How the states are linked:
pes: fu>daz, si>faf
rol: fu>nef, si>fov
rov: fu>zum, si>gaz
fis: fu>kul, si>dap
dof: fu>vom, si>san
lag: fu>lan, si>kul
zuf: fu>nus, si>tem
san: fu>gaz, si>daz
mol: fu>saz, si>mit
kup: fu>zes, si>sas
zum: fu>san, si>fam
kug: fu>zas, si>vam
dat: fu>dof, si>zum
kul: fu>rol, si>lom
lub: fu>vom, si>gek
dap: fu>lom, si>dat
vol: fu>par, si>gat
mit: fu>vep, si>sop
bor: fu>sig, si>gom
vom: fu>vam, si>lud
fov: fu>dat, si>rov
des: fu>lub, si>zas
ral: fu>saz, si>vol
mel: fu>lut, si>rep
lep: fu>vep, si>mol
faf: fu>fik, si>lan
gan: fu>ren, si>vam
lom: fu>fov, si>gos
sor: fu>fos, si>zul
rep: fu>sig, si>mer
fam: fu>nef, si>zes
nik: fu>sas, si>lub
vus: fu>mut, si>nin
nus: fu>gom, si>zuf
vig: fu>faf, si>gek
lan: fu>fis, si>rol
gos: fu>dil, si>pes
mut: fu>rep, si>zul
sus: fu>lut, si>lur
fos: fu>lep, si>sig
gek: fu>lag, si>fis
ren: fu>tib, si>sus
ruz: fu>kod, si>ral
zul: fu>mit, si>bem
daz: fu>rop, si>gek
tib: fu>gug, si>sez
nuz: fu>vol, si>ral
sig: fu>bez, si>vus
bov: fu>mel, si>ren
let: fu>zuf, si>doz
lur: fu>bor, si>bez
bez: fu>lut, si>lut
sop: fu>gat, si>sar
mer: fu>vus, si>tif
zes: fu>kul, si>zum
dil: fu>fov, si>daz
rop: fu>tem, si>rer
zol: fu>mer, si>zol
sez: fu>dob, si>bor
lon: fu>rep, si>zol
rer: fu>rer, si>saz
lud: fu>nef, si>rap
doz: fu>rop, si>nuz
beg: fu>pes, si>bem
nef: fu>kup, si>nik
tem: fu>nuz, si>bem
vep: fu>sor, si>tol
kod: fu>doz, si>tem
tol: fu>mer, si>vol
gaz: fu>fam, si>kup
dem: fu>gos, si>beg
dob: fu>lur, si>nif
tif: fu>nin, si>nus
nin: fu>zuf, si>fos
rap: fu>gan, si>tib
tel: fu>mer, si>nif
vam: fu>riv, si>tel
sar: fu>tif, si>doz
nif: fu>bez, si>sez
bem: fu>ral, si>fik
riv: fu>lud, si>bov
sas: fu>des, si>kug
lut: fu>lon, si>mol
gug: fu>sus, si>dob
fik: fu>dem, si>dil
zas: fu>vom, si>bov
gom: fu>mel, si>tib
saz: fu>fik, si>vep
par: fu>ral, si>let
gat: fu>let, si>ruz

In the rows, 26 means zero.

The rows follow the links: the fewer symbols apart two states are, the more alike their rows tend to be.

Some states and rows for them; each showing differs a little:
fik
20 26 21 41 29 30 35 35 27 26 19 27 36 28 36 33 35 25 20 30 30 21 29 36 18 33 34 21 33 34 33 40 44 24 19 29 19 37 34 36 34 34 27 26 35 26 31 26 25 37 17 27
rop
14 23 18 31 26 28 30 35 36 25 26 15 27 24 21 20 37 31 35 29 19 25 23 47 28 38 29 19 17 26 27 19 32 33 16 26 27 17 26 27 30 41 26 29 24 12 22 24 18 32 13 19
lom
19 34 33 36 25 20 26 22 23 35 19 31 21 28 34 35 26 39 23 24 32 15 23 29 25 25 22 24 28 29 31 42 41 19 25 21 25 44 29 36 25 14 25 25 40 37 22 28 35 28 15 29
vus
35 18 19 24 21 33 41 20 16 16 28 30 27 31 30 26 12 14 29 21 32 29 32 18 8 17 40 28 20 28 23 9 21 27 30 30 27 24 31 28 25 27 24 34 19 22 37 32 25 15 30 24
zuf
24 19 21 18 20 29 31 25 31 20 30 17 19 27 19 14 23 24 38 24 19 28 23 35 26 27 28 26 11 20 21 1 17 34 24 25 32 12 27 20 23 32 24 34 14 11 24 28 21 18 22 18
nin
32 19 18 23 20 32 40 21 21 17 30 23 24 28 26 22 13 18 33 22 28 30 30 25 11 20 38 28 14 26 21 2 19 31 27 29 29 19 29 26 24 29 25 35 15 18 31 31 23 15 28 19
nef
24 41 33 24 29 17 13 18 21 37 28 24 17 17 20 34 21 39 27 26 26 26 25 21 35 25 17 25 25 25 24 35 23 23 31 23 29 28 6 30 21 11 30 18 32 42 14 22 29 25 29 26
lub
25 39 24 30 36 23 15 29 21 33 28 23 31 16 23 37 29 31 19 31 25 33 29 21 33 32 25 22 36 29 26 46 26 27 29 30 23 24 5 30 29 24 33 14 33 40 21 18 22 36 35 28
fos
33 20 15 28 22 34 43 23 17 15 27 28 31 30 32 29 15 14 28 24 32 30 34 22 6 19 43 27 21 31 25 11 25 28 28 31 26 24 30 29 28 30 25 34 20 21 36 31 22 18 28 23
rov
21 36 34 25 22 16 20 14 22 36 24 27 11 24 24 30 17 41 32 21 28 19 22 26 32 22 17 27 16 23 25 26 27 20 30 19 32 35 18 30 17 7 24 25 33 39 14 27 33 16 21 25
beg
21 25 21 41 28 29 33 35 27 26 20 28 37 28 35 32 37 27 20 29 30 21 27 35 19 33 33 21 34 34 33 42 44 25 19 28 19 37 34 35 35 34 26 26 35 25 31 26 26 38 17 28
riv
32 32 27 22 37 26 10 32 27 29 31 24 34 18 21 28 33 21 17 32 20 37 30 17 38 30 20 26 39 24 25 39 16 28 29 31 22 16 13 19 28 29 31 14 25 33 24 18 21 35 42 30
sig
37 14 25 20 20 32 36 21 21 14 27 34 27 35 30 22 16 12 26 21 31 27 28 14 14 16 34 33 25 26 26 11 20 24 30 27 27 27 41 22 24 26 23 34 16 19 38 32 27 16 31 28
sop
23 21 14 24 24 30 35 27 28 20 30 16 25 23 20 19 23 24 38 26 21 31 27 37 21 30 34 22 12 25 22 4 22 35 22 29 29 11 22 24 27 36 25 32 15 13 25 27 17 21 21 16
rer
19 22 13 35 28 32 35 37 32 22 25 18 34 24 26 25 36 24 30 31 24 27 27 44 20 37 37 18 24 32 28 24 36 33 17 30 23 20 28 30 34 42 27 29 25 14 29 25 17 36 15 20
let
20 21 20 22 23 26 27 29 34 23 29 15 20 25 16 14 28 28 39 26 18 28 22 38 31 31 27 22 12 21 22 7 20 33 21 25 31 10 22 21 24 35 24 30 17 11 20 26 18 21 20 18
gug
32 14 37 15 23 27 18 29 36 22 26 32 25 35 24 14 33 17 22 24 22 23 20 16 37 22 13 34 33 19 29 24 16 20 27 22 27 26 46 11 22 28 21 27 19 16 31 27 29 24 31 33
sar
23 20 18 21 22 28 32 26 30 20 30 16 21 25 19 17 23 26 40 25 20 30 25 36 24 28 32 23 10 22 21 3 19 35 23 27 31 10 22 23 25 35 25 32 16 13 23 28 18 19 21 17
par
19 21 19 23 24 27 27 31 34 23 29 14 21 24 17 15 30 29 39 27 17 28 23 41 30 33 26 22 13 22 22 7 21 34 21 26 30 10 22 21 27 37 24 31 18 11 21 25 17 25 19 18

Each walk starts at a row. The symbols on each line, taken left to right, move it on to the next state.
Each answer is a row, close to the row of the state it stands for.
---
35 20 16 28 23 34 43 22 15 16 27 30 31 29 33 29 14 14 27 23 33 30 33 19 6 18 43 28 22 31 25 13 25 29 29 31 25 26 30 30 27 29 25 33 20 23 37 32 24 19 29 25
fu si fu fu si si fu fu 23 22 11 37 27 34 40 35 26 19 24 22 37 26 31 28 30 21 27 30 27 28 30 38 12 33 42 20 25 33 28 23 36 33 19 31 22 23 30 33 35 41 26 30 26 16 33 28 18 32 18 21
fu si si si si si si 20 37 35 27 23 17 20 16 22 37 23 28 13 25 27 32 20 42 28 22 29 17 23 27 31 23 17 26 20 25 26 32 32 20 28 18 30 39 19 32 20 7 25 25 36 40 15 26 35 21 21 26
---
18 21 16 26 24 29 30 33 35 23 28 15 25 23 20 17 33 27 36 29 18 29 25 44 26 35 30 21 15 24 23 11 26 36 18 27 28 12 24 24 29 40 25 30 20 10 23 26 17 28 18 17
fu si si fu si 29 19 18 20 20 31 36 21 23 17 30 23 21 28 22 19 14 20 37 22 25 29 26 26 16 21 35 27 12 24 22 1 17 32 28 28 31 15 26 23 23 30 23 35 14 15 29 30 21 15 26 20
si fu si fu fu fu 38 12 30 19 21 33 33 25 25 16 26 35 29 37 31 19 23 10 20 23 29 26 27 14 19 17 26 35 31 24 27 17 19 24 29 26 25 27 46 17 24 28 22 32 16 18 38 32 29 19 33 31
---
34 12 34 13 22 29 24 26 34 19 29 29 24 34 23 13 27 15 24 23 24 27 23 17 32 20 16 35 28 18 26 13 13 23 28 23 28 21 44 12 22 28 23 29 13 15 31 29 29 21 32 29
si si si si si fu fu si 33 12 36 16 21 27 23 27 34 20 25 34 24 37 25 14 29 15 22 22 24 23 20 15 32 19 17 35 32 20 28 21 16 21 28 22 27 27 47 13 21 27 21 30 18 16 33 29 31 21 30 32
fu fu fu si si fu si 29 22 11 32 25 34 45 27 18 17 27 24 35 26 31 30 18 17 28 27 30 31 34 29 6 26 46 23 21 33 24 16 30 32 24 33 23 22 26 34 32 35 27 33 21 21 35 30 21 26 25 21
---
26 41 26 26 34 20 13 24 19 34 29 22 27 14 21 35 25 34 22 30 24 33 29 21 34 29 23 22 32 27 23 40 24 27 31 28 25 24 2 29 26 19 32 15 32 42 18 19 24 31 36 27
si si fu si fu 20 38 33 32 26 18 21 19 22 37 21 30 19 25 30 35 25 41 24 24 31 16 23 27 28 25 20 24 26 28 29 41 36 19 27 21 27 41 21 35 23 11 26 23 40 41 18 26 34 26 20 28
si fu si fu 20 37 35 25 24 15 18 15 22 37 25 26 12 22 24 31 19 43 31 22 28 20 22 26 33 23 16 25 19 23 24 30 28 21 30 19 31 34 15 32 18 8 26 24 33 40 14 26 34 20 21 26
---
35 27 29 19 35 28 13 32 27 26 31 27 36 20 22 25 33 17 15 31 21 36 28 15 37 29 20 29 42 24 25 37 15 27 30 31 22 16 19 16 28 31 30 16 22 30 28 20 22 35 43 31
fu si fu fu 35 11 33 17 21 31 28 26 29 17 25 35 25 38 28 16 24 12 22 21 27 24 23 13 24 17 24 35 31 22 28 18 18 21 28 25 26 27 48 15 22 27 22 32 17 16 38 32 31 19 31 32
fu fu si si fu si si 28 16 25 16 19 29 30 25 30 19 30 21 19 29 21 12 22 20 35 22 20 28 25 31 26 22 26 29 13 18 21 1 15 31 25 26 33 14 30 17 22 30 23 34 13 12 25 30 24 15 27 21
---
19 35 34 33 23 18 24 19 23 36 19 31 19 27 32 35 24 39 24 23 32 15 23 28 27 24 20 26 26 28 28 39 38 18 26 20 26 44 26 36 23 11 25 25 40 39 20 27 36 25 17 28
si si si fu fu fu 21 38 35 24 24 16 18 14 21 36 25 27 13 22 22 30 18 42 31 22 28 20 22 24 32 22 17 26 18 24 24 28 26 22 31 19 31 34 15 30 18 8 26 24 33 39 14 26 33 19 23 25
si fu fu fu si fu 19 37 34 33 25 18 23 20 23 36 21 30 19 25 31 34 24 40 24 24 32 16 23 28 27 25 20 24 26 28 28 41 37 19 26 21 26 43 24 36 23 11 26 25 40 40 20 27 36 26 18 29
---
34 12 35 16 21 29 25 26 33 19 26 33 24 37 26 14 27 14 23 23 25 23 21 16 30 18 18 35 29 20 27 17 16 21 27 23 28 26 47 12 21 27 21 31 18 16 33 30 30 20 31 32
si si fu si fu si si si 32 18 13 32 25 35 44 28 19 15 26 27 35 29 34 27 21 13 25 26 30 29 34 27 6 25 43 25 24 32 25 16 30 30 25 33 23 24 33 31 31 36 26 33 21 20 38 31 23 25 27 23
si si fu si fu si si 20 22 14 38 27 33 38 37 29 22 23 20 36 25 31 27 35 24 26 30 26 25 28 42 16 36 38 19 26 32 29 28 39 32 17 30 20 26 32 34 36 40 26 29 28 17 30 27 20 36 14 21
